Below is a small trained network, with its code and all its weights. Each question gives an input and a target symbol and asks what happens when units are switched off, that is, made to give their printed mean instead of their output.

import numpy as np


def w(rows, s, z=0):
    codes = np.array(rows[::2]) - 128.0
    scale = np.full(codes.shape[1], s)
    scale[-1] = z or s
    return codes * scale


def norm(h):
    return h / np.sqrt((h * h).mean(-1, keepdims=True) + 1e-5)


def softmax(a):
    e = np.exp(a - a.max(-1, keepdims=True))
    return e / e.sum(-1, keepdims=True)


def log_softmax(a):
    a = a - a.max(-1, keepdims=True)
    return a - np.log(np.exp(a).sum(-1, keepdims=True))


def net(x, mask):
    ids = ['Φδεηλπ'.index(c) for c in x.split()]
    T = len(ids)
    res = E[ids] + P[:T]
    u = 0
    for l in range(2):
        r = norm(res)
        for j in range(3):
            rows = slice(2 * j, 2 * j + 2)
            q, k, v = (r @ M[l][rows].T for M in (Q, K, V))
            z = softmax(np.where(np.tri(T) > 0, q @ k.T / 2**0.5, -1e9)) @ v
            o = O[l][rows]
            res = res + np.where(mask[u + j], z, o[:, -1]) @ o[:, :-1]
        u += 3
    return log_softmax(norm(res)[-1] @ U[:, :-1].T + U[:, -1])


Q, K, V, O = {}, {}, {}, {}
E = w([
[145,107,121,172],'Φ',
[125,153,130,121],'δ',
[191,124,2,185],'ε',
[164,112,124,165],'η',
[99,129,117,145],'λ',
[115,93,134,101],'π',
],0.0032)
P = w([
[87,69,3,114],'0',
[111,13,6,231],'1',
[129,78,17,150],'2',
[132,87,40,127],'3',
[149,91,66,117],'4',
[154,97,88,114],'5',
[155,106,104,105],'6',
[160,97,134,108],'7',
[170,101,150,97],'8',
[187,120,180,89],'9',
[197,122,185,75],'10',
[205,130,205,74],'11',
],0.00051)
Q[0] = w([
[135,33,87,162],'0.h1',
[176,3,122,184],'0.h1',
[131,106,139,147],'0.h2',
[128,141,112,109],'0.h2',
[90,168,79,113],'0.h3',
[214,108,188,136],'0.h3',
],0.0051)
K[0] = w([
[118,3,112,83],'0.h1',
[142,14,180,97],'0.h1',
[129,116,161,112],'0.h2',
[128,136,79,141],'0.h2',
[94,124,51,229],'0.h3',
[234,143,173,40],'0.h3',
],0.0043)
V[0] = w([
[111,182,130,236],'0.h1',
[88,108,149,13],'0.h1',
[147,121,128,101],'0.h2',
[43,207,202,118],'0.h2',
[195,254,165,59],'0.h3',
[209,178,134,105],'0.h3',
],0.0017)
O[0] = w([
[115,103,195,66,123],'0.h1',
[140,157,35,140,94],'0.h1',
[115,126,152,138,121],'0.h2',
[103,174,134,6,6],'0.h2',
[62,80,134,38,18],'0.h3',
[70,85,141,102,97],'0.h3',
],0.0018,0.0012)
Q[1] = w([
[124,146,243,138],'1.h1',
[140,180,147,2],'1.h1',
[58,228,134,45],'1.h2',
[38,208,102,109],'1.h2',
[146,222,152,62],'1.h3',
[148,228,123,210],'1.h3',
],0.0052)
K[1] = w([
[103,150,129,101],'1.h1',
[162,150,171,47],'1.h1',
[100,165,47,163],'1.h2',
[145,161,1,185],'1.h2',
[76,205,148,72],'1.h3',
[115,121,141,49],'1.h3',
],0.0071)
V[1] = w([
[252,139,109,66],'1.h1',
[188,172,170,49],'1.h1',
[180,193,62,138],'1.h2',
[98,166,109,165],'1.h2',
[173,199,205,27],'1.h3',
[168,172,161,125],'1.h3',
],0.0024)
O[1] = w([
[66,14,72,160,129],'1.h1',
[155,23,110,188,47],'1.h1',
[130,116,240,144,174],'1.h2',
[100,94,148,120,144],'1.h2',
[197,124,133,253,5],'1.h3',
[133,157,104,168,110],'1.h3',
],0.0027,0.0024)
U = w([
[142,213,187,109,103],'Φ',
[94,83,133,152,1],'δ',
[183,161,2,161,156],'ε',
[116,162,191,193,81],'η',
[39,112,109,22,183],'λ',
[196,45,182,176,149],'π',
],0.0085,0.0043)

Each question gives the input, a string of symbols that net reads in full, and the target symbol t.
The units are the heads (2 rows each of Q, K, V and O). Each row of codes is followed by its name. A weight is (code - 128) times the scale printed after its matrix; where a second scale follows, it is the last column's (O and U).
mask holds one flag per head, layer by layer. A switched-off head (its flag False) gives its mean, the last column of its rows in O, instead of its output. The means were averaged over made-up inputs and are rounded, as every weight is.
A unit's drop is (log p(t) with every unit on - log p(t) with that unit switched off) / (log p(t) with every unit on - log p(t) with every unit switched off).
The circuit of an input: a set's keep is (log p(t) with only the set's units on - log p(t) with every unit switched off) / (log p(t) with every unit on - log p(t) with every unit switched off). Starting from all 6 units, units are removed one at a time, each time the one whose removal leaves the highest keep (on an exact tie, the one counted first), for as long as the keep stays at least 0.8.
units of the circuit, in order: the units of the circuit, biggest drop first
most important unit: the unit with the biggest drop
which heads matter: for each layer, one digit per head in row order, 1 if its drop is at least 0.15 and else 0, layers parted by /
drop when u is switched off: that unit's drop, to one decimal
input δ δ λ η, target Φ: which heads matter -> 000 / 100
input δ δ Φ, target λ: most important unit -> 1.h3
input Φ Φ Φ, target η: units of the circuit, in order -> (1.h1 0.h1)
input δ π λ η Φ δ δ δ δ η η δ, target π: units of the circuit, in order -> (1.h3 1.h1 0.h3)
input δ η δ η δ Φ δ Φ, target λ: units of the circuit, in order -> (0.h3 1.h3)
input δ δ δ π η δ δ δ λ δ λ λ, target η: units of the circuit, in order -> (1.h3 0.h2)
input Φ ε λ Φ δ δ π λ, target Φ: which heads matter -> 001 / 100
input η δ Φ π δ δ δ, target π: units of the circuit, in order -> (1.h3 1.h1 0.h3 0.h2)
input π δ λ Φ, target Φ: which heads matter -> 101 / 111
input Φ δ π λ δ δ, target η: units of the circuit, in order -> (1.h3 0.h2 0.h1 1.h1)
input δ η λ η, target Φ: drop when 1.h3 is switched off -> 0.1
input η λ ε π Φ, target ε: drop when 1.h1 is switched off -> 0.1
input η λ π δ ε δ ε δ π λ η, target ε: drop when 1.h2 is switched off -> 1.0
input η λ Φ, target Φ: units of the circuit, in order -> (1.h1)
